Here is a tiny trained network, its code and every weight. The questions are about switching its units off for an input and a class, where a switched-off unit gives its printed mean instead of its output.

import numpy as np


def w(rows, s, z=0):
    codes = np.array(rows[::2]) - 128.0
    scale = np.full(codes.shape[1], s)
    scale[-1] = z or s
    return codes * scale


def f(y):
    return np.maximum(y, 0)


def log_softmax(a):
    a = a - a.max(-1, keepdims=True)
    return a - np.log(np.exp(a).sum(-1, keepdims=True))


def net(x, mask):
    res = np.array(x, float).reshape(1, 8) / 4 @ E
    y = f(res @ A[0][:, :-1].T + A[0][:, -1])
    res = res + np.where(mask, y, B[0][:, -1]) @ B[0][:, :-1]
    return log_softmax(res[-1] @ U[:, :-1].T + U[:, -1])


A, B = {}, {}
E = w([
[208,74,63,194,116,54,58,135,61,195],'x0',
[142,164,178,192,112,78,230,40,154,137],'x1',
[124,81,115,79,88,160,129,28,79,154],'x2',
[218,95,82,151,181,174,168,132,241,101],'x3',
[55,115,95,105,139,129,97,183,14,231],'x4',
[128,176,97,126,210,115,145,144,236,149],'x5',
[134,3,164,113,164,106,171,129,9,72],'x6',
[120,120,93,162,243,139,59,30,36,173],'x7',
],0.0057)
A[0] = w([
[96,173,82,137,125,210,127,180,153,127,162],'n1',
[193,116,57,105,139,99,116,122,81,153,245],'n2',
[80,122,104,64,207,168,64,192,166,104,161],'n3',
[111,48,122,8,79,162,97,127,187,161,199],'n4',
[214,42,111,146,96,150,106,73,113,179,229],'n5',
[121,23,159,146,155,209,208,141,188,95,233],'n6',
[61,151,113,115,154,121,176,100,167,48,163],'n7',
[104,171,126,170,125,114,136,194,193,81,168],'n8',
[41,180,70,223,113,120,90,67,215,129,252],'n9',
[190,133,88,172,190,1,147,5,142,143,213],'n10',
[121,132,126,143,139,74,154,49,182,128,28],'n11',
],0.0065,0.0021)
B[0] = w([
[109,106,206,136,169,68,97,169,144,177,194],'n1',
[100,86,96,162,66,133,75,185,138,87,225],'n2',
[210,150,125,82,213,170,57,181,131,146,220],'n3',
[142,174,149,122,179,164,114,155,2,124,204],'n4',
[86,95,80,207,105,96,116,141,142,35,233],'n5',
[96,204,78,69,217,174,174,13,54,127,239],'n6',
[118,188,106,91,190,128,202,88,112,180,202],'n7',
[151,99,147,79,155,86,105,55,83,147,221],'n8',
[166,51,136,175,112,104,161,165,154,247,231],'n9',
[57,76,22,117,71,131,131,113,133,159,253],'n10',
[118,95,153,115,55,151,152,105,121,89,167],'n11',
],0.0068,0.006)
U = w([
[107,113,120,126,105,166,102,157,33,16,53],'0',
[5,174,179,205,53,56,95,73,107,167,253],'1',
[95,89,32,209,138,128,41,127,205,116,64],'2',
[64,192,169,76,254,127,38,116,247,203,125],'3',
[154,58,74,62,197,105,196,149,99,199,155],'4',
[117,114,88,63,147,151,245,24,198,56,58],'5',
],0.0057,0.0021)

Each question gives the input, the list of numbers given to net, and the class t.
The units are the neurons (one row each of A and B). Each row of codes is followed by its name. A weight is (code - 128) times the scale printed after its matrix; where a second scale follows, it is the last column's (A, B and U).
mask holds one flag per neuron, in row order. A switched-off neuron (its flag False) gives its mean, the last column of its row in B, instead of its output. The means were averaged over made-up inputs and are rounded, as every weight is.
A unit's drop is (log p(t) with every unit on - log p(t) with that unit switched off) / (log p(t) with every unit on - log p(t) with every unit switched off).
The circuit of an input: a set's keep is (log p(t) with only the set's units on - log p(t) with every unit switched off) / (log p(t) with every unit on - log p(t) with every unit switched off). Starting from all 11 units, units are removed one at a time, each time the one whose removal leaves the highest keep (on an exact tie, the one counted first), for as long as the keep stays at least 0.8.
circuit, biggest first: the units of the circuit, biggest drop first
unit that matters most: the unit with the biggest drop
k most important neurons: the k neurons with the biggest drops, biggest first
drop when u is switched off: that unit's drop, to one decimal
input [6,-6,3,6,6,-1,2,2], class 2: circuit, biggest first -> n5, n2
input [3,-5,5,3,-2,0,2,-6], class 0: circuit, biggest first -> n4, n9, n7
input [2,-6,0,6,8,3,3,6], class 2: circuit, biggest first -> n2, n5
input [7,5,0,0,-7,6,4,4], class 2: unit that matters most -> n10
input [-2,-6,2,8,0,1,-2,-7], class 3: 2 most important neurons -> n1, n3
input [-4,4,2,4,4,2,7,3], class 5: 2 most important neurons -> n6, n9
input [2,1,8,6,2,-6,8,-8], class 0: 2 most important neurons -> n4, n5
input [7,7,0,4,-4,-8,-2,5], class 2: drop when n5 is switched off -> 0.2
input [2,-7,7,8,8,3,-2,4], class 2: drop when n8 is switched off -> 0.1
input [2,-5,-3,6,5,2,4,4], class 2: drop when n2 is switched off -> 0.4
input [-2,-4,4,6,5,-2,5,5], class 0: drop when n4 is switched off -> 0.1
